Here is a tiny trained network, its code and every weight. The questions are about switching its units off for an input and a class, where a switched-off unit gives its printed mean instead of its output.

import numpy as np


def w(rows, s, z=0):
    codes = np.array(rows[::2]) - 128.0
    scale = np.full(codes.shape[1], s)
    scale[-1] = z or s
    return codes * scale


def f(y):
    return y / 2 * (1 + np.tanh(0.7978845608 * (y + 0.044715 * y**3)))


def log_softmax(a):
    a = a - a.max(-1, keepdims=True)
    return a - np.log(np.exp(a).sum(-1, keepdims=True))


def net(x, mask):
    res = np.array(x, float).reshape(1, 6) / 4 @ E
    y = f(res @ A[0][:, :-1].T + A[0][:, -1])
    res = res + np.where(mask, y, B[0][:, -1]) @ B[0][:, :-1]
    return log_softmax(res[-1] @ U[:, :-1].T + U[:, -1])


A, B = {}, {}
E = w([
[2,107,195,123,114,129,2,90,163],'x0',
[135,186,50,125,63,35,89,108,203],'x1',
[216,249,204,141,93,118,89,116,72],'x2',
[129,93,134,137,98,132,129,135,132],'x3',
[134,95,125,132,94,131,123,148,112],'x4',
[107,206,70,217,115,213,80,229,171],'x5',
],0.007)
A[0] = w([
[110,96,164,60,88,68,181,134,105,104],'N1',
[128,103,57,190,98,193,109,209,109,120],'N2',
[116,169,184,40,175,63,167,46,58,156],'N3',
[158,202,230,125,146,133,86,117,117,172],'N4',
[158,136,81,191,114,122,212,121,103,65],'N5',
[160,159,199,164,31,134,129,129,61,154],'N6',
[122,192,114,153,67,254,98,170,105,187],'N7',
[189,162,187,133,99,121,93,137,110,85],'N8',
[159,154,70,168,169,143,222,122,148,153],'N9',
[146,74,219,108,192,208,106,161,82,107],'N10',
[214,105,112,123,75,117,133,211,123,254],'N11',
[151,88,139,133,109,93,140,54,116,89],'N12',
[208,129,106,103,114,155,175,129,110,129],'N13',
[90,170,94,210,130,168,143,153,141,61],'N14',
[37,49,93,113,166,149,171,167,169,158],'N15',
[98,154,54,138,57,78,132,95,119,80],'N16',
[134,150,83,117,32,87,75,76,185,136],'N17',
[93,111,157,105,125,147,13,119,118,99],'N18',
[101,127,171,192,189,211,146,124,61,132],'N19',
[107,96,114,87,157,78,151,68,87,67],'N20',
],0.0084,0.0081)
B[0] = w([
[109,204,139,161,55,226,185,75,93,177],'N1',
[136,191,131,132,116,154,174,79,120,189],'N2',
[71,153,116,176,112,159,122,75,121,255],'N3',
[116,88,39,81,154,121,143,130,122,222],'N4',
[204,107,207,114,215,210,69,126,202,156],'N5',
[143,91,30,54,159,99,145,111,145,202],'N6',
[70,169,87,143,127,164,158,90,148,234],'N7',
[168,88,54,79,96,182,140,118,194,159],'N8',
[75,116,181,90,162,120,108,121,172,199],'N9',
[190,200,181,156,159,44,197,148,163,201],'N10',
[42,122,141,165,202,109,121,152,112,245],'N11',
[125,174,151,220,52,213,104,78,138,159],'N12',
[78,87,169,133,192,154,62,116,195,186],'N13',
[206,135,123,151,79,253,140,26,105,155],'N14',
[173,137,34,61,138,86,116,97,115,217],'N15',
[230,190,192,112,141,106,178,152,199,148],'N16',
[169,162,142,190,167,55,137,141,166,193],'N17',
[125,133,216,92,212,169,65,135,206,181],'N18',
[171,135,153,181,118,38,149,147,177,195],'N19',
[168,181,127,123,145,173,127,66,123,165],'N20',
],0.0077,0.0089)
U = w([
[169,160,123,154,81,215,144,71,109,53],'0',
[102,117,113,122,136,95,133,116,116,249],'1',
[248,150,154,144,126,64,155,131,139,66],'2',
[146,83,177,80,171,176,52,116,156,64],'3',
[108,123,106,118,130,105,128,114,98,236],'4',
[208,82,44,36,127,136,142,101,113,59],'5',
[106,76,124,143,59,124,119,216,76,135],'6',
[217,88,185,109,5,199,82,249,32,2],'7',
],0.013,0.0092)

Each question gives the input, the list of numbers given to net, and the class t.
The units are the neurons (one row each of A and B). Each row of codes is followed by its name. A weight is (code - 128) times the scale printed after its matrix; where a second scale follows, it is the last column's (A, B and U).
mask holds one flag per neuron, in row order. A switched-off neuron (its flag False) gives its mean, the last column of its row in B, instead of its output. The means were averaged over made-up inputs and are rounded, as every weight is.
A unit's drop is (log p(t) with every unit on - log p(t) with that unit switched off) / (log p(t) with every unit on - log p(t) with every unit switched off).
The circuit of an input: a set's keep is (log p(t) with only the set's units on - log p(t) with every unit switched off) / (log p(t) with every unit on - log p(t) with every unit switched off). Starting from the 12 units with the biggest drops (on a tie, the unit counted first), units are removed one at a time, each time the one whose removal leaves the highest keep (on an exact tie, the one counted first), for as long as the keep stays at least 0.8.
units of the circuit, in order: the units of the circuit, biggest drop first
top k neurons: the k neurons with the biggest drops, biggest first
input [4,1,2,-4,7,7], class 0: units of the circuit, in order : N14
input [-8,2,3,1,-2,-7], class 3: top 3 neurons : N13, N5, N9
input [3,4,7,4,1,-6], class 5: top 3 neurons : N6, N4, N8
input [4,-5,5,3,0,-6], class 0: units of the circuit, in order : N3, N1
input [6,-2,6,6,-5,-6], class 0: units of the circuit, in order : N3, N11
input [4,-8,-8,8,-5,-7], class 2: units of the circuit, in order : N10, N19
input [1,-2,6,-1,1,-2], class 5: units of the circuit, in order : N6, N4
input [2,8,-3,-5,4,2], class 2: units of the circuit, in order : N16, N17
input [-5,8,-8,3,4,2], class 2: top 2 neurons : N16, N17
input [8,-8,2,-7,2,-8], class 0: units of the circuit, in order : N3, N1
input [-4,3,5,-3,6,1], class 1: top 2 neurons : N11, N15
input [-7,-5,0,-7,3,-4], class 3: units of the circuit, in order : N13, N5
input [7,5,-6,-5,5,2], class 3: top 2 neurons : N18, N10
input [-6,-6,-4,-3,2,5], class 2: units of the circuit, in order : N19
input [-2,2,-3,3,-1,-5], class 0: units of the circuit, in order : N1, N12, N6
input [-8,8,-5,-3,3,1], class 2: top 2 neurons : N16, N17
input [-6,1,4,7,4,5], class 4: top 3 neurons : N11, N18, N7
input [-2,-1,8,-1,3,-2], class 5: top 3 neurons : N6, N8, N4
input [-6,-4,3,5,4,-8], class 0: top 2 neurons : N1, N12
input [-1,1,-6,4,3,1], class 5: units of the circuit, in order : N15
input [-8,4,5,-3,-2,4], class 3: units of the circuit, in order : N5, N13, N9
input [6,4,-8,-5,1,-1], class 5: top 3 neurons : N15, N11, N3
input [8,7,0,-6,2,-5], class 3: top 3 neurons : N18, N10, N19
input [-7,0,7,-7,-4,-3], class 3: top 2 neurons : N13, N5
